[140 139 123 135 110 105] >> 135
[127 114 142 113 106 136 123] >> 106
[110 126 109 125 104] >> 109
[120 107 126 119 126 128] >> 119
[131 137 149 133 121 130 116] >> 121
[150 140 131 122 113 104] >> 122
---
[[122 141 104 130 121]
 [127 136 104 135 141]
 [126 138 104 123 126]] → 127

[[140 139 144 147 120 143 141]
 [145 123 150 154 130 137 142]
 [145 124 150 154 129 137 141]] → 145

[[126 132 133 117]
 [124 135 137 114]
 [128 124 145 101]] → 124

[[115 107 121 132 127]
 [129 133 130 122 125]
 [140 146 130 119 127]] → 129

[[156 112 150 150]
 [112 151 111 149]
 [126 156 148 146]] → 112

[[136 155 152 147 134]
 [134 153 153 149 133]
 [148 125 145 121 127]] → 134
---
[[113 129 129 125]
 [126 138 156 133]
 [120 131 143 128]] yields 125

[[132 130 133 150]
 [114 129 114 133]] yields 150

[125 155 126 143] yields 143

[[134 148 154 111]
 [134 147 153 114]
 [124 124 127 124]] yields 111

[126 143 152 137] yields 137

[109 135 156 142] yields 142
---
[[153 130 117 119 112 120]
 [149 133 117 123 117 113]
 [155 133 115 124 118 115]
 [154 134 115 126 117 114]
 [154 127 116 121 115 117]
 [153 128 117 121 116 117]] ans = 117

[[105 146 149 154 117 111 134 123 109 137 106 152]
 [126 147 127 112 105 104 114 150 116 148 111 142]
 [127 119 126 102 135 151 139 155 116 152 143 104]
 [136 134 130 152 131 112 128 138 138 109 134 124]
 [129 101 109 137 142 125 137 118 104 140 111 103]
 [129 143 132 107 126 155 133 124 130 122 140 124]
 [153 138 130 139 136 108 119 135 115 154 128 141]
 [120 136 123 107 126 113 152 112 132 116 146 128]
 [114 148 149 147 153 137 131 140 147 138 118 143]
 [150 151 109 127 150 148 102 152 104 105 106 110]
 [153 131 141 148 141 114 127 155 102 114 112 114]
 [155 111 138 150 143 117 146 110 121 119 123 148]] ans = 148

[[126 131 147 141 141 125 111]
 [114 142 127 117 145 116 109]
 [128 132 144 134 119 141 114]
 [135 125 123 121 116 120 126]
 [116 141 123 137 137 134 110]
 [138 136 142 139 139 138 112]
 [127 144 117 109 113 146 132]
 [134 132 145 116 124 111 131]
 [118 111 133 140 136 150 144]
 [133 123 122 118 120 132 126]
 [129 111 146 150 131 146 126]] ans = 126

[[110 129 115 122 115 125 153 126 120 135 118 132 149 137 131]
 [113 146 118 128 126 128 128 133 112 113 116 132 117 133 123]
 [117 132 130 128 129 125 117 141 121 117 110 137 120 122 123]
 [123 137 126 127 109 130 149 127 123 135 117 134 140 134 133]
 [125 115 114 127 144 117 121 147 121 116 126 140 116 127 115]
 [120 128 138 132 131 125 129 135 120 111 111 140 116 119 125]
 [118 131 135 124 133 131 133 136 124 110 109 136 111 123 123]
 [117 136 128 124 112 133 150 129 120 134 115 130 147 131 128]
 [122 135 137 130 130 132 131 138 120 114 109 141 117 123 126]
 [119 135 123 129 114 124 150 124 124 135 117 129 148 130 133]
 [118 137 124 124 112 127 151 133 120 135 116 131 148 133 125]
 [114 137 130 128 130 128 131 140 122 110 122 139 120 119 125]] ans = 125

[[151 136 139 132 127 135 125 133 144 143]
 [117 115 151 156 100 116 144 114 137 146]
 [114 140 104 141 142 118 104 114 120 155]
 [105 102 116 142 149 122 121 138 146 105]
 [125 148 131 136 102 140 112 102 141 117]
 [135 156 140 124 154 155 138 145 150 122]
 [110 117 132 107 105 110 113 120 114 106]] ans = 106

[[127 120 120 124 121 130 124 122 120 125 130 131 124]
 [131 119 119 126 121 134 125 120 119 128 136 135 126]
 [129 118 118 125 120 134 125 121 118 126 134 134 123]
 [123 131 129 125 130 119 125 128 129 124 119 118 127]
 [124 129 128 125 128 121 125 127 128 124 121 121 126]
 [126 117 121 122 121 140 125 143 132 113 122 139 117]
 [125 132 129 125 131 118 125 128 130 124 119 119 129]
 [123 134 132 125 132 115 125 129 130 124 118 117 128]
 [152 137 111 113 137 116 110 119 114 110 143 142 154]] ans = 154

[[122 129 135 124 124 125 121 132 127]
 [112 134 134 114 102 139 109 139 126]
 [115 133 140 118 110 123 108 137 128]
 [106 129 139 111 120 143 118 140 120]
 [124 129 132 125 123 126 123 131 128]
 [114 131 132 116 111 140 116 137 124]
 [123 128 131 125 127 129 126 131 126]
 [118 128 134 121 126 133 124 133 124]
 [102 127 147 110 125 136 116 142 118]
 [113 130 144 117 120 121 112 138 126]
 [120 131 135 122 118 125 117 134 128]
 [104 130 153 112 118 119 105 143 124]] ans = 124

[[112 123 137 112 113 121 118 107 115 113 127]
 [109 123 138 106 109 120 115 104 112 108 125]
 [145 132 138 150 146 141 144 144 146 146 140]
 [111 122 135 107 113 120 116 108 114 112 125]
 [133 125 109 134 131 125 127 138 129 132 119]
 [111 122 137 109 111 120 116 105 113 110 125]] ans = 125
---
[[120 126 155 131 137 101 130]
 [116 118 135 122 126 107 127]] => 137

[[150 139 143 129]
 [136 148 143 120]
 [135 137 153 123]] => 139

[[131 113 141  99 111]
 [117 128 108 137 128]] => 141

[119 142 150 135 117] => 150

[127 102 112 117 135 146] => 117

[125 105 136 133 126 125 131] => 126

[[125 105 144 126 135 123]
 [154 140 132 104 148 126]
 [152 133 135 143 104 117]] => 126

[122 109 129 143 154 125] => 143

[[143 124 141 139 122 120 140]
 [104 113 124 117 114 110 117]] => 122
